Below is a small trained network, with its code and all its weights. Each question gives an input and a target symbol and asks what happens when units are switched off, that is, made to give their printed mean instead of their output.

import numpy as np


def w(rows, s, z=0):
    codes = np.array(rows[::2]) - 128.0
    scale = np.full(codes.shape[1], s)
    scale[-1] = z or s
    return codes * scale


def f(y):
    return np.maximum(y, 0)


def softmax(a):
    e = np.exp(a - a.max(-1, keepdims=True))
    return e / e.sum(-1, keepdims=True)


def log_softmax(a):
    a = a - a.max(-1, keepdims=True)
    return a - np.log(np.exp(a).sum(-1, keepdims=True))


def net(x, mask):
    ids = ['αεζμσφ'.index(c) for c in x.split()]
    T = len(ids)
    res = E[ids] + P[:T]
    r = res
    for j in range(2):
        rows = slice(3 * j, 3 * j + 3)
        q, k, v = (r @ M[0][rows].T for M in (Q, K, V))
        z = softmax(np.where(np.tri(T) > 0, q @ k.T / 3**0.5, -1e9)) @ v
        o = O[0][rows]
        res = res + np.where(mask[j], z, o[:, -1]) @ o[:, :-1]
    y = f(res @ A[0][:, :-1].T + A[0][:, -1])
    res = res + np.where(mask[2:14], y, B[0][:, -1]) @ B[0][:, :-1]
    return log_softmax(res[-1] @ U[:, :-1].T + U[:, -1])


Q, K, V, O, A, B = {}, {}, {}, {}, {}, {}
E = w([
[156,94,223,160],'α',
[64,181,123,134],'ε',
[151,42,98,136],'ζ',
[130,232,168,28],'μ',
[150,180,254,178],'σ',
[59,65,138,247],'φ',
],0.015)
P = w([
[115,72,125,100],'0',
[145,75,12,158],'1',
[224,222,165,143],'2',
[44,135,48,142],'3',
[130,72,159,82],'4',
[188,153,175,194],'5',
[69,123,97,125],'6',
[122,75,206,63],'7',
[211,130,174,185],'8',
[70,131,95,126],'9',
[132,73,169,73],'10',
],0.011)
Q[0] = w([
[160,169,56,146],'h1',
[136,129,169,96],'h1',
[139,139,79,159],'h1',
[119,100,78,124],'h2',
[155,78,139,194],'h2',
[154,93,231,2],'h2',
],0.014)
K[0] = w([
[222,224,180,125],'h1',
[124,83,60,149],'h1',
[177,216,150,183],'h1',
[250,139,168,146],'h2',
[68,38,134,151],'h2',
[103,118,178,14],'h2',
],0.011)
V[0] = w([
[209,222,146,218],'h1',
[95,87,144,146],'h1',
[2,11,180,145],'h1',
[156,46,64,201],'h2',
[187,36,55,28],'h2',
[69,40,66,171],'h2',
],0.0076)
O[0] = w([
[137,126,220,90,72],'h1',
[201,67,3,160,178],'h1',
[86,130,85,165,253],'h1',
[155,166,201,152,222],'h2',
[185,85,99,51,165],'h2',
[37,80,167,69,227],'h2',
],0.0069,0.0051)
A[0] = w([
[138,41,104,195,54],'n1',
[174,86,87,12,133],'n2',
[214,81,171,189,184],'n3',
[90,110,102,115,53],'n4',
[188,188,163,205,137],'n5',
[60,67,173,199,38],'n6',
[185,186,53,38,149],'n7',
[12,77,25,74,244],'n8',
[46,112,97,145,135],'n9',
[126,253,138,138,135],'n10',
[177,181,189,116,252],'n11',
[178,130,187,224,196],'n12',
],0.011,0.0037)
B[0] = w([
[166,110,143,76,207],'n1',
[80,119,72,62,196],'n2',
[125,171,98,79,192],'n3',
[149,113,161,182,147],'n4',
[102,189,119,193,165],'n5',
[150,129,165,63,211],'n6',
[100,198,244,106,174],'n7',
[96,113,148,198,249],'n8',
[133,70,142,126,184],'n9',
[167,61,148,52,163],'n10',
[115,191,106,159,166],'n11',
[146,222,97,108,194],'n12',
],0.011,0.013)
U = w([
[253,107,153,70,68],'α',
[70,137,110,243,87],'ε',
[86,86,86,128,158],'ζ',
[92,151,144,104,126],'μ',
[160,158,145,190,254],'σ',
[131,93,228,161,79],'φ',
],0.011,0.0063)

Each question gives the input, a string of symbols that net reads in full, and the target symbol t.
The units are the heads (3 rows each of Q, K, V and O) and the neurons (one row each of A and B). Each row of codes is followed by its name. A weight is (code - 128) times the scale printed after its matrix; where a second scale follows, it is the last column's (O, A, B and U).
mask holds one flag per unit, heads first, then neurons. A switched-off unit (its flag False) gives its mean, the last column of its rows in O or B, instead of its output. The means were averaged over made-up inputs and are rounded, as every weight is.
A unit's drop is (log p(t) with every unit on - log p(t) with that unit switched off) / (log p(t) with every unit on - log p(t) with every unit switched off).
The circuit of an input: a set's keep is (log p(t) with only the set's units on - log p(t) with every unit switched off) / (log p(t) with every unit on - log p(t) with every unit switched off). Starting from the 12 units with the biggest drops (on a tie, the unit counted first), units are removed one at a time, each time the one whose removal leaves the highest keep (on an exact tie, the one counted first), for as long as the keep stays at least 0.8.
units of the circuit, in order: the units of the circuit, biggest drop first
unit that matters most: the unit with the biggest drop
k most important neurons: the k neurons with the biggest drops, biggest first
which heads matter: for each layer, one digit per head in row order, 1 if its drop is at least 0.15 and else 0, layers parted by /
drop when u is switched off: that unit's drop, to one decimal
input ζ ζ μ φ φ, target φ: 2 most important neurons	[n6 n8]
input ζ φ ζ φ ζ φ ζ ζ, target ζ: most important neuron	[n2]
input σ ζ σ ε, target σ: units of the circuit, in order	[h1 h2 n2]
input ζ ζ ζ ζ ζ ζ, target α: which heads matter	00
input α ζ ζ ε μ φ σ ζ, target ζ: units of the circuit, in order	[n2 n6 h2]
input φ μ φ ζ α, target α: which heads matter	00
input σ ζ φ ζ ζ ζ ζ σ, target σ: which heads matter	00
input φ ζ ε φ α α, target μ: units of the circuit, in order	[n3 n12]
input μ μ φ ζ ζ φ, target μ: units of the circuit, in order	[n6 n12]
input ζ φ α ζ ζ μ, target σ: units of the circuit, in order	[h2 n11]
input ζ φ ε α, target φ: units of the circuit, in order	[h2 n2]
input ζ ζ φ ζ σ σ φ ζ φ ε, target φ: 2 most important neurons	[n10 n2]
input φ ε φ φ ζ σ φ ζ φ μ, target φ: 2 most important neurons	[n7 n10]
input φ α φ α, target φ: 2 most important neurons	[n6 n2]
input ζ σ ζ φ φ φ ζ α φ, target α: 3 most important neurons	[n6 n8 n1]
input ζ ζ φ ζ μ ζ, target α: 2 most important neurons	[n8 n5]
input μ ζ ζ, target μ: unit that matters most	h2
input ζ φ ζ ζ ε μ φ α φ, target α: 2 most important neurons	[n6 n8]
input ζ ζ ζ φ σ ζ φ φ μ, target σ: drop when n1 is switched off	0.1
input ζ ζ ζ φ φ α μ, target φ: drop when n3 is switched off	0.2
input μ ζ ε α σ φ ε, target φ: drop when n3 is switched off	0.1
input μ σ ζ, target σ: most important neuron	[n5]
